Here is a tiny trained network, its code and every weight. The questions are about switching its units off for an input and a class, where a switched-off unit gives its printed mean instead of its output.

import numpy as np


def w(rows, s, z=0):
    codes = np.array(rows[::2]) - 128.0
    scale = np.full(codes.shape[1], s)
    scale[-1] = z or s
    return codes * scale


def f(y):
    return np.maximum(y, 0)


def log_softmax(a):
    a = a - a.max(-1, keepdims=True)
    return a - np.log(np.exp(a).sum(-1, keepdims=True))


def net(x, mask):
    res = np.array(x, float).reshape(1, 2) / 4 @ E
    y = f(res @ A[0][:, :-1].T + A[0][:, -1])
    res = res + np.where(mask, y, B[0][:, -1]) @ B[0][:, :-1]
    return log_softmax(res[-1] @ U[:, :-1].T + U[:, -1])


A, B = {}, {}
E = w([
[135,168,204,202,177,205,210,249,26,188,83],'x0',
[255,22,183,103,244,154,87,197,163,124,164],'x1',
],0.009)
A[0] = w([
[136,115,103,72,112,64,102,32,190,87,179,31],'neuron 1',
[61,237,118,163,57,87,161,59,87,111,112,197],'neuron 2',
[61,232,88,138,33,131,169,85,125,173,76,157],'neuron 3',
[35,190,82,136,93,116,184,129,123,77,103,153],'neuron 4',
[124,191,253,216,157,146,217,196,56,251,68,3],'neuron 5',
[98,80,134,85,86,59,33,56,200,140,189,34],'neuron 6',
[250,45,196,96,233,141,58,152,159,116,185,217],'neuron 7',
],0.006,0.0012)
B[0] = w([
[212,152,154,157,111,97,183,123,102,73,209,203],'neuron 1',
[121,81,74,135,193,184,85,138,151,166,43,217],'neuron 2',
[70,64,141,103,188,180,86,187,174,149,63,217],'neuron 3',
[126,126,98,126,154,134,83,137,215,153,34,192],'neuron 4',
[225,140,213,147,57,92,247,93,29,52,214,249],'neuron 5',
[215,254,118,122,59,125,196,56,104,34,185,205],'neuron 6',
[96,50,114,52,223,250,71,187,187,167,66,232],'neuron 7',
],0.0069,0.013)
U = w([
[69,63,122,105,230,159,56,116,192,196,1,250],'0',
[180,219,148,156,25,65,199,49,47,51,223,6],'1',
],0.0076,0.0017)

Each question gives the input, the list of numbers given to net, and the class t.
The units are the neurons (one row each of A and B). Each row of codes is followed by its name. A weight is (code - 128) times the scale printed after its matrix; where a second scale follows, it is the last column's (A, B and U).
mask holds one flag per neuron, in row order. A switched-off neuron (its flag False) gives its mean, the last column of its row in B, instead of its output. The means were averaged over made-up inputs and are rounded, as every weight is.
A unit's drop is (log p(t) with every unit on - log p(t) with that unit switched off) / (log p(t) with every unit on - log p(t) with every unit switched off).
unit that matters most: the unit with the biggest drop
k most important neurons: the k neurons with the biggest drops, biggest first
drop of u: that unit's drop, to one decimal
input [-5,-5], class 0: unit that matters most : neuron 5
input [-7,-8], class 0: 3 most important neurons : [neuron 3; neuron 2; neuron 5]
input [6,-6], class 0: 4 most important neurons : [neuron 3; neuron 2; neuron 6; neuron 4]
input [-4,3], class 1: 3 most important neurons : [neuron 6; neuron 3; neuron 2]
input [-1,0], class 1: 4 most important neurons : [neuron 7; neuron 3; neuron 2; neuron 4]
input [-3,2], class 1: 4 most important neurons : [neuron 3; neuron 2; neuron 4; neuron 6]
input [-8,7], class 1: 4 most important neurons : [neuron 6; neuron 1; neuron 3; neuron 2]
input [7,-8], class 0: 3 most important neurons : [neuron 3; neuron 2; neuron 4]
input [-7,5], class 1: 2 most important neurons : [neuron 6; neuron 1]
input [-5,-6], class 0: drop of neuron 5 : 0.8
input [7,0], class 1: drop of neuron 3 : 0.0
input [-5,-7], class 0: drop of neuron 2 : 0.1
